Below are the code and all the weights of a small trained network. Each question names an input and a target symbol and asks about switching units off, where a switched-off unit gives its printed mean instead of its output.

import numpy as np


def w(rows, s, z=0):
    codes = np.array(rows[::2]) - 128.0
    scale = np.full(codes.shape[1], s)
    scale[-1] = z or s
    return codes * scale


def f(y):
    return y / 2 * (1 + np.tanh(0.7978845608 * (y + 0.044715 * y**3)))


def softmax(a):
    e = np.exp(a - a.max(-1, keepdims=True))
    return e / e.sum(-1, keepdims=True)


def log_softmax(a):
    a = a - a.max(-1, keepdims=True)
    return a - np.log(np.exp(a).sum(-1, keepdims=True))


def net(x, mask):
    ids = ['αβγδεζηθλμξπστφψ'.index(c) for c in x.split()]
    T = len(ids)
    res = E[ids] + P[:T]
    u = 0
    for l in range(3):
        q, k, v = (res @ M[l].T for M in (Q, K, V))
        z = softmax(np.where(np.tri(T) > 0, q @ k.T / 3**0.5, -1e9)) @ v
        res = res + np.where(mask[u], z, O[l][:, -1]) @ O[l][:, :-1]
        u += 1
        y = f(res @ A[l][:, :-1].T + A[l][:, -1])
        res = res + np.where(mask[u : u + 4], y, B[l][:, -1]) @ B[l][:, :-1]
        u += 4
    return log_softmax(res[-1] @ U[:, :-1].T + U[:, -1])


Q, K, V, O, A, B = {}, {}, {}, {}, {}, {}
E = w([
[152,106,123],'α',
[158,104,121],'β',
[154,109,126],'γ',
[150,109,125],'δ',
[154,107,124],'ε',
[157,114,132],'ζ',
[151,105,121],'η',
[140,122,131],'θ',
[181,108,144],'λ',
[80,111,244],'μ',
[28,106,73],'ξ',
[119,178,8],'π',
[47,110,153],'σ',
[141,115,107],'τ',
[160,170,186],'φ',
[179,166,196],'ψ',
],0.011)
P = w([
[182,2,152],'0',
[179,41,160],'1',
[151,14,168],'2',
[158,125,144],'3',
[155,104,166],'4',
[117,20,162],'5',
[130,145,145],'6',
[126,129,168],'7',
[81,36,159],'8',
[100,165,145],'9',
[97,149,164],'10',
[53,53,155],'11',
],0.0056)
Q[0] = w([
[115,154,101],'0.h0',
[137,4,215],'0.h0',
[248,206,77],'0.h0',
],0.025)
K[0] = w([
[164,133,146],'0.h0',
[32,250,128],'0.h0',
[245,95,213],'0.h0',
],0.025)
V[0] = w([
[251,103,208],'0.h0',
[160,142,149],'0.h0',
[91,249,151],'0.h0',
],0.0026)
O[0] = w([
[194,254,36,130],'0.h0',
[145,187,125,105],'0.h0',
[110,152,232,1],'0.h0',
],0.0026,0.00087)
A[0] = w([
[8,199,159,30],'0.n0',
[194,229,141,52],'0.n1',
[107,139,176,159],'0.n2',
[146,178,37,3],'0.n3',
],0.016,0.0032)
B[0] = w([
[77,74,144,247],'0.n0',
[52,205,213,148],'0.n1',
[143,63,165,253],'0.n2',
[172,4,90,183],'0.n3',
],0.013,0.0013)
Q[1] = w([
[151,16,151],'1.h0',
[120,6,171],'1.h0',
[189,180,102],'1.h0',
],0.019)
K[1] = w([
[30,27,146],'1.h0',
[9,9,111],'1.h0',
[242,175,192],'1.h0',
],0.013)
V[1] = w([
[3,30,128],'1.h0',
[220,207,134],'1.h0',
[140,153,133],'1.h0',
],0.0049)
O[1] = w([
[3,9,71,254],'1.h0',
[217,216,169,32],'1.h0',
[138,136,123,105],'1.h0',
],0.0056)
A[1] = w([
[146,252,50,81],'1.n0',
[241,75,115,1],'1.n1',
[107,153,41,134],'1.n2',
[57,149,222,96],'1.n3',
],0.012,0.0056)
B[1] = w([
[78,54,105,137],'1.n0',
[68,188,152,154],'1.n1',
[236,139,31,177],'1.n2',
[246,97,63,254],'1.n3',
],0.012,0.0044)
Q[2] = w([
[133,253,41],'2.h0',
[70,110,178],'2.h0',
[27,254,80],'2.h0',
],0.016)
K[2] = w([
[135,249,187],'2.h0',
[155,91,100],'2.h0',
[206,183,155],'2.h0',
],0.019)
V[2] = w([
[29,131,135],'2.h0',
[86,207,6],'2.h0',
[164,94,133],'2.h0',
],0.014)
O[2] = w([
[41,140,131,119],'2.h0',
[93,220,2,39],'2.h0',
[146,75,142,254],'2.h0',
],0.013,0.0076)
A[2] = w([
[189,126,76,131],'2.n0',
[66,238,252,255],'2.n1',
[211,190,153,60],'2.n2',
[184,98,114,92],'2.n3',
],0.017,0.0028)
B[2] = w([
[95,159,240,206],'2.n0',
[226,1,35,147],'2.n1',
[201,104,59,166],'2.n2',
[119,254,113,252],'2.n3',
],0.013,0.017)
U = w([
[142,122,116,98],'α',
[148,126,110,95],'β',
[150,124,107,113],'γ',
[148,126,111,86],'δ',
[148,127,111,100],'ε',
[158,115,94,124],'ζ',
[145,129,114,86],'η',
[152,120,107,94],'θ',
[180,98,63,158],'λ',
[174,116,237,1],'μ',
[67,133,2,171],'ξ',
[92,200,138,171],'π',
[72,48,198,177],'σ',
[142,132,117,150],'τ',
[179,142,106,101],'φ',
[188,154,101,114],'ψ',
],0.0051,0.0077)

Each question gives the input, a string of symbols that net reads in full, and the target symbol t.
The units are the heads (3 rows each of Q, K, V and O) and the neurons (one row each of A and B). Each row of codes is followed by its name. A weight is (code - 128) times the scale printed after its matrix; where a second scale follows, it is the last column's (O, A, B and U).
mask holds one flag per unit, layer by layer, with each layer's heads first. A switched-off unit (its flag False) gives its mean, the last column of its rows in O or B, instead of its output. The means were averaged over made-up inputs and are rounded, as every weight is.
A unit's drop is (log p(t) with every unit on - log p(t) with that unit switched off) / (log p(t) with every unit on - log p(t) with every unit switched off).
The circuit of an input: a set's keep is (log p(t) with only the set's units on - log p(t) with every unit switched off) / (log p(t) with every unit on - log p(t) with every unit switched off). Starting from the 12 units with the biggest drops (on a tie, the unit counted first), units are removed one at a time, each time the one whose removal leaves the highest keep (on an exact tie, the one counted first), for as long as the keep stays at least 0.8.
units of the circuit, in order: the units of the circuit, biggest drop first
unit that matters most: the unit with the biggest drop
k most important neurons: the k neurons with the biggest drops, biggest first
k most important neurons of layer l: the k neurons of layer l with the biggest drops, biggest first
input λ ζ σ ξ δ τ, target ξ: unit that matters most -> 0.n0
input σ σ ζ β ζ η τ ζ ψ τ ζ φ, target σ: 2 most important neurons -> (1.n2; 2.n3)
input σ λ ξ φ ζ β, target ξ: units of the circuit, in order -> (2.h0; 1.h0; 2.n0)
input μ α β γ μ σ ξ σ π, target π: 3 most important neurons of layer 1 -> (1.n2; 1.n3; 1.n1)
input ζ π ψ σ λ τ, target σ: 4 most important neurons -> (0.n0; 1.n1; 2.n3; 1.n2)
input ξ λ π π λ ξ σ θ μ γ φ δ, target μ: units of the circuit, in order -> (2.h0; 1.n3; 0.n2; 0.n0)
input ζ λ π σ σ ζ, target σ: units of the circuit, in order -> (0.n0; 2.h0; 1.n2; 2.n3)
input λ α τ δ λ σ λ π ζ α μ β, target μ: 2 most important neurons -> (1.n3; 0.n0)
input ε ξ μ γ τ γ, target μ: units of the circuit, in order -> (0.n2; 2.h0; 1.n3; 1.n2)
input ζ λ π λ δ σ γ β σ σ ξ ζ, target ξ: units of the circuit, in order -> (0.n0; 1.h0; 2.h0)
input ψ σ ψ α λ ζ γ η λ ε λ γ, target σ: units of the circuit, in order -> (2.h0; 2.n3; 1.n3)
input φ λ δ μ λ ζ λ ξ λ, target ξ: units of the circuit, in order -> (2.h0; 1.h0)
input σ ε λ λ, target λ: 2 most important neurons of layer 1 -> (1.n2; 1.n3)
input ξ μ δ γ σ η λ ζ η π ξ ψ, target ξ: units of the circuit, in order -> (0.n0; 1.h0; 2.h0)
input ξ ψ σ ε α η λ σ π λ γ ζ, target π: 2 most important neurons -> (0.n3; 2.n0)
input β λ η ζ γ μ μ α γ μ λ, target μ: 3 most important neurons of layer 1 -> (1.n3; 1.n2; 1.n1)
input σ π μ θ λ λ ψ, target ψ: units of the circuit, in order -> (1.n3; 0.n1; 2.n2; 2.n3)
input β η ζ η ε λ σ θ η, target σ: unit that matters most -> 2.h0
input λ ε ε η ζ τ γ σ π ζ η γ, target π: 2 most important neurons of layer 0 -> (0.n3; 0.n2)
input π δ λ ξ, target ξ: 2 most important neurons of layer 0 -> (0.n0; 0.n1)
input λ δ σ π ζ β θ η τ, target π: unit that matters most -> 0.n3
input σ ζ ε γ λ ε μ, target μ: 2 most important neurons -> (1.n3; 0.n0)
